Here is a tiny trained network, its code and every weight. The questions are about switching its units off for an input and a class, where a switched-off unit gives its printed mean instead of its output.

import numpy as np


def w(rows, s, z=0):
    codes = np.array(rows[::2]) - 128.0
    scale = np.full(codes.shape[1], s)
    scale[-1] = z or s
    return codes * scale


def f(y):
    return np.maximum(y, 0)


def log_softmax(a):
    a = a - a.max(-1, keepdims=True)
    return a - np.log(np.exp(a).sum(-1, keepdims=True))


def net(x, mask):
    res = np.array(x, float).reshape(1, 4) / 4 @ E
    y = f(res @ A[0][:, :-1].T + A[0][:, -1])
    res = res + np.where(mask, y, B[0][:, -1]) @ B[0][:, :-1]
    return log_softmax(res[-1] @ U[:, :-1].T + U[:, -1])


A, B = {}, {}
E = w([
[190,131,123,2,178,31,207],'x0',
[117,145,117,117,121,113,116],'x1',
[133,55,46,89,29,136,131],'x2',
[129,75,178,44,144,135,26],'x3',
],0.0078)
A[0] = w([
[113,61,49,113,2,169,101,57],'neuron 0',
[104,179,88,178,111,150,207,61],'neuron 1',
[99,133,105,196,113,156,222,65],'neuron 2',
[117,172,178,161,169,146,115,83],'neuron 3',
[38,109,130,188,104,202,59,89],'neuron 4',
[75,126,138,171,90,192,102,3],'neuron 5',
[89,156,215,143,178,145,118,134],'neuron 6',
[109,208,185,181,223,118,102,52],'neuron 7',
[104,161,92,185,114,139,180,78],'neuron 8',
[50,104,157,167,115,164,75,128],'neuron 9',
[53,112,121,183,121,203,110,14],'neuron 10',
[83,118,120,201,86,170,76,26],'neuron 11',
[109,92,26,96,60,122,122,79],'neuron 12',
[163,32,69,141,52,159,123,54],'neuron 13',
[184,66,93,101,73,82,160,80],'neuron 14',
[101,35,205,94,154,147,38,87],'neuron 15',
[60,135,130,178,101,169,98,47],'neuron 16',
[106,61,191,79,126,156,24,61],'neuron 17',
[184,171,197,144,182,119,135,50],'neuron 18',
],0.0065,0.0029)
B[0] = w([
[42,172,179,158,55,141,160,249],'neuron 0',
[195,207,48,50,159,184,123,195],'neuron 1',
[199,224,37,73,127,203,106,195],'neuron 2',
[3,127,202,171,27,177,136,181],'neuron 3',
[115,89,123,75,205,55,195,254],'neuron 4',
[129,82,160,17,197,66,203,190],'neuron 5',
[47,151,164,172,81,176,120,206],'neuron 6',
[31,131,160,131,46,155,155,216],'neuron 7',
[187,219,57,71,138,190,82,183],'neuron 8',
[143,75,105,62,209,77,163,224],'neuron 9',
[148,75,166,25,184,76,173,199],'neuron 10',
[146,78,152,75,176,82,184,211],'neuron 11',
[49,151,206,142,95,136,138,218],'neuron 12',
[18,165,187,154,53,165,154,215],'neuron 13',
[29,104,184,94,94,97,172,212],'neuron 14',
[186,248,39,50,142,223,118,241],'neuron 15',
[151,87,157,42,221,45,192,195],'neuron 16',
[176,245,64,47,136,211,87,237],'neuron 17',
[32,167,226,135,68,119,192,186],'neuron 18',
],0.0049,0.0051)
U = w([
[147,58,176,63,211,1,188,63],'0',
[47,139,232,160,34,153,123,58],'1',
[198,209,38,92,144,211,72,66],'2',
[130,103,141,151,132,112,102,255],'3',
[173,63,132,209,130,98,48,166],'4',
],0.0088)

Each question gives the input, the list of numbers given to net, and the class t.
The units are the neurons (one row each of A and B). Each row of codes is followed by its name. A weight is (code - 128) times the scale printed after its matrix; where a second scale follows, it is the last column's (A, B and U).
mask holds one flag per neuron, in row order. A switched-off neuron (its flag False) gives its mean, the last column of its row in B, instead of its output. The means were averaged over made-up inputs and are rounded, as every weight is.
A unit's drop is (log p(t) with every unit on - log p(t) with that unit switched off) / (log p(t) with every unit on - log p(t) with every unit switched off).
The circuit of an input: a set's keep is (log p(t) with only the set's units on - log p(t) with every unit switched off) / (log p(t) with every unit on - log p(t) with every unit switched off). Starting from the 12 units with the biggest drops (on a tie, the unit counted first), units are removed one at a time, each time the one whose removal leaves the highest keep (on an exact tie, the one counted first), for as long as the keep stays at least 0.8.
units of the circuit, in order: the units of the circuit, biggest drop first
k most important neurons: the k neurons with the biggest drops, biggest first
drop when u is switched off: that unit's drop, to one decimal
input [-4,0,6,7], class 2: units of the circuit, in order -> (neuron 17)
input [2,2,-8,7], class 1: units of the circuit, in order -> (neuron 7; neuron 6)
input [-1,-4,-2,-6], class 2: units of the circuit, in order -> (neuron 2; neuron 1)
input [-4,-3,-4,-4], class 0: units of the circuit, in order -> (neuron 16; neuron 10; neuron 4)
input [-5,0,-2,6], class 2: 3 most important neurons -> (neuron 15; neuron 17; neuron 14)
input [-7,2,4,-8], class 2: 4 most important neurons -> (neuron 2; neuron 8; neuron 1; neuron 14)
input [-5,8,5,8], class 2: 2 most important neurons -> (neuron 17; neuron 15)
input [-7,3,-4,4], class 0: drop when neuron 4 is switched off -> 0.1
input [1,1,0,6], class 2: drop when neuron 5 is switched off -> 0.0
input [4,4,-7,1], class 1: drop when neuron 7 is switched off -> 0.1
input [-8,-8,1,8], class 0: drop when neuron 4 is switched off -> 0.3
